Below are the code and all the weights of a small trained network. Each question names an input and a target symbol and asks about switching units off, where a switched-off unit gives its printed mean instead of its output.

import numpy as np


def w(rows, s, z=0):
    codes = np.array(rows[::2]) - 128.0
    scale = np.full(codes.shape[1], s)
    scale[-1] = z or s
    return codes * scale


def f(y):
    return np.maximum(y, 0)


def softmax(a):
    e = np.exp(a - a.max(-1, keepdims=True))
    return e / e.sum(-1, keepdims=True)


def log_softmax(a):
    a = a - a.max(-1, keepdims=True)
    return a - np.log(np.exp(a).sum(-1, keepdims=True))


def net(x, mask):
    ids = ['αβγδεζθλμξπστφψω'.index(c) for c in x.split()]
    T = len(ids)
    res = E[ids] + P[:T]
    u = 0
    for l in range(2):
        r = res
        for j in range(2):
            rows = slice(2 * j, 2 * j + 2)
            q, k, v = (r @ M[l][rows].T for M in (Q, K, V))
            z = softmax(np.where(np.tri(T) > 0, q @ k.T / 2**0.5, -1e9)) @ v
            o = O[l][rows]
            res = res + np.where(mask[u + j], z, o[:, -1]) @ o[:, :-1]
        u += 2
        y = f(res @ A[l][:, :-1].T + A[l][:, -1])
        res = res + np.where(mask[u : u + 16], y, B[l][:, -1]) @ B[l][:, :-1]
        u += 16
    return log_softmax(res[-1] @ U[:, :-1].T + U[:, -1])


Q, K, V, O, A, B = {}, {}, {}, {}, {}, {}
E = w([
[148,112,120],'α',
[124,97,127],'β',
[36,120,169],'γ',
[113,208,87],'δ',
[73,103,254],'ε',
[133,122,77],'ζ',
[155,107,144],'θ',
[177,118,105],'λ',
[173,235,141],'μ',
[100,86,104],'ξ',
[127,93,120],'π',
[107,108,77],'σ',
[142,88,139],'τ',
[130,102,120],'φ',
[63,163,132],'ψ',
[234,208,163],'ω',
],0.01)
P = w([
[141,166,207],'0',
[116,110,45],'1',
[128,174,214],'2',
[107,118,22],'3',
[118,189,215],'4',
[103,115,2],'5',
[100,207,214],'6',
[112,102,7],'7',
],0.0035)
Q[0] = w([
[148,253,125],'0.h1',
[114,218,161],'0.h1',
[72,187,153],'0.h2',
[217,68,94],'0.h2',
],0.013)
K[0] = w([
[46,132,176],'0.h1',
[79,74,167],'0.h1',
[198,218,107],'0.h2',
[68,6,147],'0.h2',
],0.016)
V[0] = w([
[141,60,145],'0.h1',
[3,78,225],'0.h1',
[199,224,112],'0.h2',
[249,201,108],'0.h2',
],0.0052)
O[0] = w([
[82,149,74,105],'0.h1',
[94,254,159,90],'0.h1',
[74,182,163,248],'0.h2',
[58,195,129,254],'0.h2',
],0.0054,0.00076)
A[0] = w([
[52,105,219,184],'0.n1',
[179,38,71,240],'0.n2',
[208,213,223,200],'0.n3',
[161,246,133,192],'0.n4',
[104,97,100,102],'0.n5',
[153,170,253,173],'0.n6',
[27,125,147,139],'0.n7',
[19,211,131,216],'0.n8',
[47,104,225,188],'0.n9',
[146,98,78,241],'0.n10',
[88,78,83,87],'0.n11',
[86,72,82,83],'0.n12',
[53,97,228,183],'0.n13',
[86,72,81,83],'0.n14',
[16,129,187,211],'0.n15',
[83,174,59,253],'0.n16',
],0.0074,0.0037)
B[0] = w([
[64,102,187,187],'0.n1',
[151,77,58,236],'0.n2',
[198,194,189,217],'0.n3',
[152,230,116,213],'0.n4',
[154,137,159,136],'0.n5',
[169,142,254,198],'0.n6',
[30,113,114,163],'0.n7',
[55,182,86,236],'0.n8',
[64,105,186,191],'0.n9',
[141,110,62,225],'0.n10',
[189,144,178,141],'0.n11',
[226,158,187,141],'0.n12',
[65,103,194,186],'0.n13',
[193,149,186,142],'0.n14',
[51,121,151,210],'0.n15',
[125,157,52,254],'0.n16',
],0.0079,0.0044)
Q[1] = w([
[130,7,54],'1.h1',
[158,216,228],'1.h1',
[182,3,72],'1.h2',
[230,132,40],'1.h2',
],0.0059)
K[1] = w([
[61,207,141],'1.h1',
[212,75,142],'1.h1',
[113,255,152],'1.h2',
[185,186,96],'1.h2',
],0.0067)
V[1] = w([
[98,254,51],'1.h1',
[253,161,125],'1.h1',
[157,44,191],'1.h2',
[208,220,135],'1.h2',
],0.0054)
O[1] = w([
[14,238,94,252],'1.h1',
[185,255,218,67],'1.h1',
[117,21,194,47],'1.h2',
[217,191,159,173],'1.h2',
],0.0051,0.0032)
A[1] = w([
[97,104,58,174],'1.n1',
[143,135,168,106],'1.n2',
[101,72,145,119],'1.n3',
[93,42,143,111],'1.n4',
[160,142,201,99],'1.n5',
[164,165,126,255],'1.n6',
[249,127,104,105],'1.n7',
[99,86,147,125],'1.n8',
[76,157,145,110],'1.n9',
[99,169,147,212],'1.n10',
[119,177,140,81],'1.n11',
[229,106,123,167],'1.n12',
[149,168,116,140],'1.n13',
[121,122,100,152],'1.n14',
[178,106,164,232],'1.n15',
[99,88,148,125],'1.n16',
],0.012,0.0074)
B[1] = w([
[27,113,150,224],'1.n1',
[76,139,164,150],'1.n2',
[169,102,86,162],'1.n3',
[163,84,65,174],'1.n4',
[30,134,181,171],'1.n5',
[140,216,140,239],'1.n6',
[215,52,129,179],'1.n7',
[163,105,96,164],'1.n8',
[197,74,148,205],'1.n9',
[162,125,75,249],'1.n10',
[152,60,136,178],'1.n11',
[188,76,206,174],'1.n12',
[173,149,102,187],'1.n13',
[94,148,125,168],'1.n14',
[93,95,254,169],'1.n15',
[170,104,95,164],'1.n16',
],0.0093,0.011)
U = w([
[109,142,156,220],'α',
[148,117,129,176],'β',
[190,77,91,26],'γ',
[210,159,61,74],'δ',
[116,87,173,34],'ε',
[79,191,81,231],'ζ',
[52,141,193,133],'θ',
[219,120,141,94],'λ',
[122,179,147,84],'μ',
[90,94,75,34],'ξ',
[142,121,117,252],'π',
[1,135,127,60],'σ',
[116,115,161,218],'τ',
[123,126,136,169],'φ',
[123,124,136,203],'ψ',
[144,137,177,27],'ω',
],0.0094,0.0041)

Each question gives the input, a string of symbols that net reads in full, and the target symbol t.
The units are the heads (2 rows each of Q, K, V and O) and the neurons (one row each of A and B). Each row of codes is followed by its name. A weight is (code - 128) times the scale printed after its matrix; where a second scale follows, it is the last column's (O, A, B and U).
mask holds one flag per unit, layer by layer, with each layer's heads first. A switched-off unit (its flag False) gives its mean, the last column of its rows in O or B, instead of its output. The means were averaged over made-up inputs and are rounded, as every weight is.
A unit's drop is (log p(t) with every unit on - log p(t) with that unit switched off) / (log p(t) with every unit on - log p(t) with every unit switched off).
most important unit: the unit with the biggest drop
top k neurons: the k neurons with the biggest drops, biggest first
k most important neurons of layer l: the k neurons of layer l with the biggest drops, biggest first
drop of u: that unit's drop, to one decimal
input ε ζ μ θ, target δ: most important unit	1.h2
input ξ ε θ γ ω ζ, target λ: top 3 neurons	[1.n7; 1.n12; 0.n4]
input μ γ α π σ ψ, target σ: top 2 neurons	[1.n1; 0.n3]
input π ζ θ α ε, target ε: top 2 neurons	[0.n6; 1.n5]
input β λ λ θ λ θ α ψ, target σ: 2 most important neurons of layer 0	[0.n3; 0.n6]
input λ ζ λ δ λ λ, target ζ: 2 most important neurons of layer 0	[0.n3; 0.n6]
input θ ζ γ λ ω σ φ φ, target λ: top 2 neurons	[1.n7; 1.n12]
input θ λ ζ ψ π ζ, target σ: top 2 neurons	[1.n1; 0.n3]
input α ζ ε λ μ ζ, target δ: top 2 neurons	[0.n4; 0.n3]
input ε δ θ μ, target δ: 2 most important neurons of layer 0	[0.n4; 0.n8]
input θ α μ δ θ γ ε ζ, target γ: 2 most important neurons of layer 1	[1.n7; 1.n12]
input ω λ θ λ μ θ λ π, target δ: top 2 neurons	[0.n4; 0.n3]
input δ λ β δ δ, target δ: top 2 neurons	[1.n1; 1.n10]
input ζ μ γ, target γ: most important unit	1.n9
input ξ ζ ω, target ω: top 2 neurons	[1.n5; 0.n6]
input δ ψ ζ λ π τ ε, target ε: top 3 neurons	[1.n5; 0.n6; 1.n9]
input λ μ ω β α ψ ξ, target ξ: 2 most important neurons of layer 0	[0.n3; 0.n4]
input γ α ζ α, target ξ: top 2 neurons	[1.n1; 0.n3]
input τ π ω ζ α ξ δ, target δ: 3 most important neurons of layer 1	[1.n10; 1.n9; 1.n1]
input ζ ζ μ ξ, target δ: most important unit	1.h2
input ζ ζ α τ λ ζ λ ω, target λ: 3 most important neurons of layer 1	[1.n7; 1.n12; 1.n1]
input α ξ μ α, target δ: top 2 neurons	[0.n4; 0.n3]
input ζ ω ε μ γ ξ ε α, target γ: 2 most important neurons of layer 1	[1.n7; 1.n12]
input ξ λ β λ σ, target σ: 2 most important neurons of layer 0	[0.n6; 0.n3]
input μ β ε δ, target ζ: drop of 0.n16	0.2
